[[-0.17 -0.03 -0.15 -0.06  0.18  0.04 -0.19 -0.01 -0.17  0.06 -0.11 -0.10
  -0.18 -0.11  0.00]
 [-0.17 -0.02 -0.15 -0.05  0.17  0.06 -0.19 -0.01 -0.15  0.07 -0.09 -0.11
  -0.19 -0.10  0.02]
 [ 0.00 -0.06 -0.01 -0.09  0.00 -0.14 -0.02  0.04 -0.28 -0.07 -0.25  0.10
  -0.05 -0.05 -0.19]
 [-0.16 -0.05 -0.16 -0.10  0.19 -0.02 -0.17 -0.01 -0.22  0.02 -0.15 -0.04
  -0.16 -0.11 -0.07]
 [ 0.05 -0.07 -0.17 -0.13 -0.18 -0.06 -0.08 -0.05  0.10 -0.18  0.21 -0.06
  -0.03 -0.01  0.01]] out -0.19

[[ 0.04  0.03 -0.14 -0.07 -0.09 -0.02 -0.18 -0.08 -0.03 -0.05 -0.10 -0.07]
 [ 0.04  0.13 -0.17 -0.01 -0.12 -0.01 -0.24 -0.06 -0.02 -0.04 -0.14 -0.09]
 [ 0.00 -0.05 -0.13 -0.07 -0.03 -0.09  0.02 -0.15 -0.19 -0.12 -0.05  0.01]
 [ 0.03  0.09 -0.19  0.04 -0.03  0.03 -0.22 -0.01 -0.03 -0.08 -0.02 -0.04]
 [-0.23  0.12  0.04  0.12  0.04 -0.11 -0.13  0.16  0.02 -0.10  0.10  0.02]
 [ 0.07  0.00 -0.15 -0.06 -0.08  0.00 -0.19 -0.16 -0.03 -0.02 -0.12 -0.09]
 [-0.02 -0.14 -0.12 -0.02 -0.02 -0.16  0.03 -0.19 -0.25 -0.12 -0.04  0.14]
 [-0.11 -0.07 -0.03  0.02  0.03 -0.12  0.04  0.02 -0.08 -0.13  0.07  0.04]
 [ 0.08 -0.02 -0.18 -0.03 -0.11  0.02 -0.20 -0.12 -0.01 -0.04 -0.13 -0.03]
 [-0.09 -0.13  0.03 -0.13 -0.11 -0.06 -0.04 -0.03  0.00 -0.01 -0.13
  -0.18]] out 0.04

[[-16.55  19.52  -7.45  -1.38   3.17  10.36   2.21]
 [ -2.19   6.97   6.21  21.49  -1.00 -22.70  28.20]
 [ 11.68 -11.49  19.71   8.00   4.65  -3.41   7.45]
 [  1.72  -4.89   7.19   5.07   1.76  -3.40   9.17]
 [  0.96  -1.41   9.01  10.49  -9.33  -1.50   5.75]
 [  4.83  -4.82  -4.75  -8.71   7.07  14.69  -7.43]
 [ -5.74   3.49  11.11  14.50  -3.86  -8.16  12.59]
 [  6.58  11.91  -5.24   5.40   3.89  -5.01  12.58]
 [ 22.29   2.05  19.11  10.17   6.68   4.47   2.67]] out 12.59

[[-0.3 -0.4 -0.1 -0.4  0.6 -0.7  0.3 -0.3  1.6  0.9  1.0 -0.6  1.8 -0.9
   0.8  1.2]
 [-0.9  0.8  0.2 -1.6  0.7  0.7  0.6 -0.3  1.0 -0.5  0.5  0.1 -0.6  0.4
   1.2  1.4]
 [ 1.2  0.5 -0.2  0.8 -0.5 -0.2  0.0  0.4  0.7 -0.2  0.2  1.1 -0.9  1.6
   1.5 -0.8]
 [-1.3  0.1  0.3  2.0  0.0  0.0  0.7  0.3 -0.3  1.0  0.5 -0.7 -0.1 -0.6
   0.8  1.1]
 [ 0.3  1.5  0.1  1.4  0.4  0.7 -0.4  0.0  1.2 -0.4  0.3 -0.7  0.1 -0.6
   0.2  0.4]
 [-0.9  0.8  0.7 -0.7  0.3  0.9  1.2  1.3 -1.2 -0.1  0.3 -0.7  1.3  0.0
   0.3  1.0]
 [ 1.4  0.6  0.2  0.8 -0.3 -0.3  0.8  1.0  0.4 -0.1  1.1 -0.7  0.7 -0.4
   0.9 -0.5]
 [-0.2  0.7  0.5 -0.3 -0.3  0.5 -0.5  0.8 -0.4  0.3 -0.5 -0.8 -0.5 -0.7
   0.5  1.8]
 [-1.3 -0.1  0.8  1.6 -0.4  0.7 -0.3  0.3  2.0  0.0 -0.9  0.4  2.3  0.3
  -0.2  0.3]] out -0.5

[[ -43.91 -212.03   -1.31  -38.16  141.27  -16.96  -47.68   50.97  -51.22
    66.08   93.31  135.75  -47.07  111.63  -88.39  111.92]
 [ 105.97  156.94   32.62   24.53   77.83    9.95   58.59   -6.18  -63.18
    32.93  -30.11   -1.01  -51.18   -9.48   17.44 -132.98]
 [   0.50   21.95   -6.96   -1.11  -20.21   56.06   78.27   37.36  -43.24
     8.07   21.64    8.76   10.49   -2.75   82.57   36.57]
 [ -77.21  -95.04   -1.31   18.83   49.00   21.48  -24.07   59.14  -63.18
   -58.22   45.53   -1.01   88.61    0.61   17.44   93.08]
 [  56.01   21.95   43.92   53.03  152.81  -43.86  -51.62  -22.50  -67.17
    -0.21  -34.09  -25.43   10.49   -6.12  -31.40 -114.14]
 [  33.80   39.95   -6.96   21.68   89.37   -9.27  -12.26   -8.90  -67.17
   132.38  -18.17   18.52  -34.74    0.61   -2.91  -48.21]
 [ -38.36  -50.05   21.31   55.88  -14.45   75.28   31.04   29.20   76.40
   -74.80   21.64   -1.01   55.72   10.70   13.37   74.24]
 [ -71.66  -50.05 -170.93   -6.81  -14.45   86.81    7.42   31.92  -19.32
   240.11   65.44  106.44  -14.18   24.16   25.58  168.44]
 [  33.80   39.95   15.65   55.88   72.06   17.63    3.49  -19.78  -43.24
    49.51  -26.13   -1.01  -22.40    0.61    1.16  -67.05]] out 74.24
---
array([[-81, -18, -36,  54, -13],
       [-82, -18, -36,  54, -13],
       [-81, -18, -36,  54, -13]]): -13

array([[-46, -60,  -5,   0,  15,  -9],
       [-27,  12,  16,  41, -29, -68],
       [ 10, -23,  30,  -8,  25, -65]]): -65

array([[ 18, -27,  -1,  63],
       [  9, -84, -35,  47],
       [ 40,  20,  32, -45]]): -45

array([[-25,  -3,  33,  35,  37,   0, -30],
       [ 90,   3,  15,  31,  -2,   9, -21],
       [-18,  23,  26,  42,   1, -11, -17]]): -17

array([[-85,  25,  65,  15,  -5],
       [-78, -18,  68,  49, -80],
       [-25,   4,   3, -67, -44]]): -44

array([[-65,   8,  -3,   1],
       [-17,  24,   4, -80],
       [  7,  -1,  -5, -39]]): -39

array([[-81,  28,   8,  65],
       [-13, -27, -64, -52],
       [ 33,  55, -78, -19]]): -19
---
(5, 3, 3, 0, 9) → 5
(2, 8, 7, 6) → 2
(36, 10, -28, -39, -47) → 36
(-46, -48, 7, 31) → -46
(46, 192, 125, 22, 117, 60) → 46
(6, 1, 1, 3, 7, 1, 4) → 6
(198, 52, 246, 84, 249, 97) → 198
(55, 124, 21, 218) → 55
(-101, 674, -844, 381) → -101
---
[[-27  72  24 -43 -13]
 [-30  69  17 -53 -25]
 [-43  53 -12 -53 -45]] result: -12

[[ 24 -34  73  47 -41   8]
 [ 44 -60 -24  21  79  95]
 [  0  14 -47 -11  39   4]] result: -47

[[-32 -83  -1  69  36  63]
 [  1  30  17 -53 -41 -48]
 [ -5  -1   6 -18 -22 -17]] result: 6

[[ 58  28   3  -7  11]
 [-27  73 -50  13 -54]
 [ 52  40  -3 -10  19]] result: -3

[[-66  72  39 -26 -22  65]
 [ 46 -16 -48 -20 -17 -45]
 [ 79 -37 -57  27 -47 -65]] result: -57

[[-16  44  25 -27 -46]
 [ 39   6  72  24  21]
 [-39 -31 -25  43  -1]] result: -25

[[-24 -45  -7 -57]
 [ 15  74 -37  73]
 [ 37  33 -72  -6]] result: -72
---
[ 36  11 -49  69 -25] | 36
[-41 -58 -66 -38  18  79] | -41
[-31 -13 -74 -28  26] | -31
[-57  15   6  -9 -89  -4] | -57
[ 69 -88  -8  13] | 69
[-89 -54 -83 -36] | -89
---
[[823 412 223 751 120]
 [686 555 409 603 703]] result: 409

[ 16 -32  45   7 -17] result: 7

[ 522 -311 -396  974 -730] result: -311

[ 517   16  361 -791] result: 361

[-476  753 -313 -723] result: -313

[[ 611  277 -433 -524 -128 -470]
 [ 263 -825 -609 -296   28 -340]] result: -524

[ 21  57 183 198] result: 183

[ 132   54 -215 -698  194  708  985] result: 54
---
[[ 43 605 263 228]
 [468 741 294 115]
 [430 791 359 217]] Out: 791

[[63 59 42 74 54]
 [ 2 29 43 16 84]] Out: 29

[624 845 522 750 213 963  47] Out: 845

[91 52 32 17] Out: 52

[[548 424 226 239 249 470]
 [356  56 254 620 326 714]
 [811 404 306 657 390 681]] Out: 404

[-634 -545   52  253  439 -443  584] Out: -545

[  1  14  41  -4 -25  17] Out: 14
---
[-32  -4  32  26  88 -56] → -32

[[-35  10 -52  47  12 -37]
 [ 28 -87  25 -77  26 -95]
 [ 21 -48  60  -5  40  25]] → 21

[[ 92  15 -75  69 -18]
 [-74  29 -70  42  -3]] → -74

[ 47  27 -21  76] → 47

[ 44 -71   6 -37] → 44

[[ 10 -37   4  68  34  62]
 [ -1   0   2  -1   1   2]] → -1

[[-10  30  10   6]
 [-21  11 -70  30]
 [ 22 -15  -6  24]] → 22

[[ 68 -30   1 -67  92]
 [ 16  11 -20 -12  75]] → 16

[-33  88  40 -23  33] → -33

[-18   6  95  -4 -28  60 -68] → -18
---
[[551 710 659 397 473 917 577]
 [564 501 565 731 583 469 695]
 [329 740 394 462 207 891 453]] 564

[[-431 -578 -182 -193]
 [ -43  277  383 -516]
 [ 658 -155 -110 -262]] -43

[[84 17 85 77 69]
 [83 17 81 60 48]
 [59 44 56 28 31]] 83

[[6444 4568 6677 9947 7957 3432]
 [6266 1202 6583 3995 6172 6891]
 [7970 8242 9268 7178 5306 7854]] 6266

[[204 155 155 132 176 132]
 [130 119 169 171 166 143]
 [144 155  50 113 161 128]] 130

[[ 31  -9  19 -14   2  -5  -9]
 [ 29 -19  16 -31  17 -33 -26]
 [ 25 -26  25 -35  13 -27 -32]] 29

[[ 26  18   9  36 -14  -3]
 [-28 -17  43  -4  45  -2]
 [ 10  -9  20  10 -46 -13]] -28
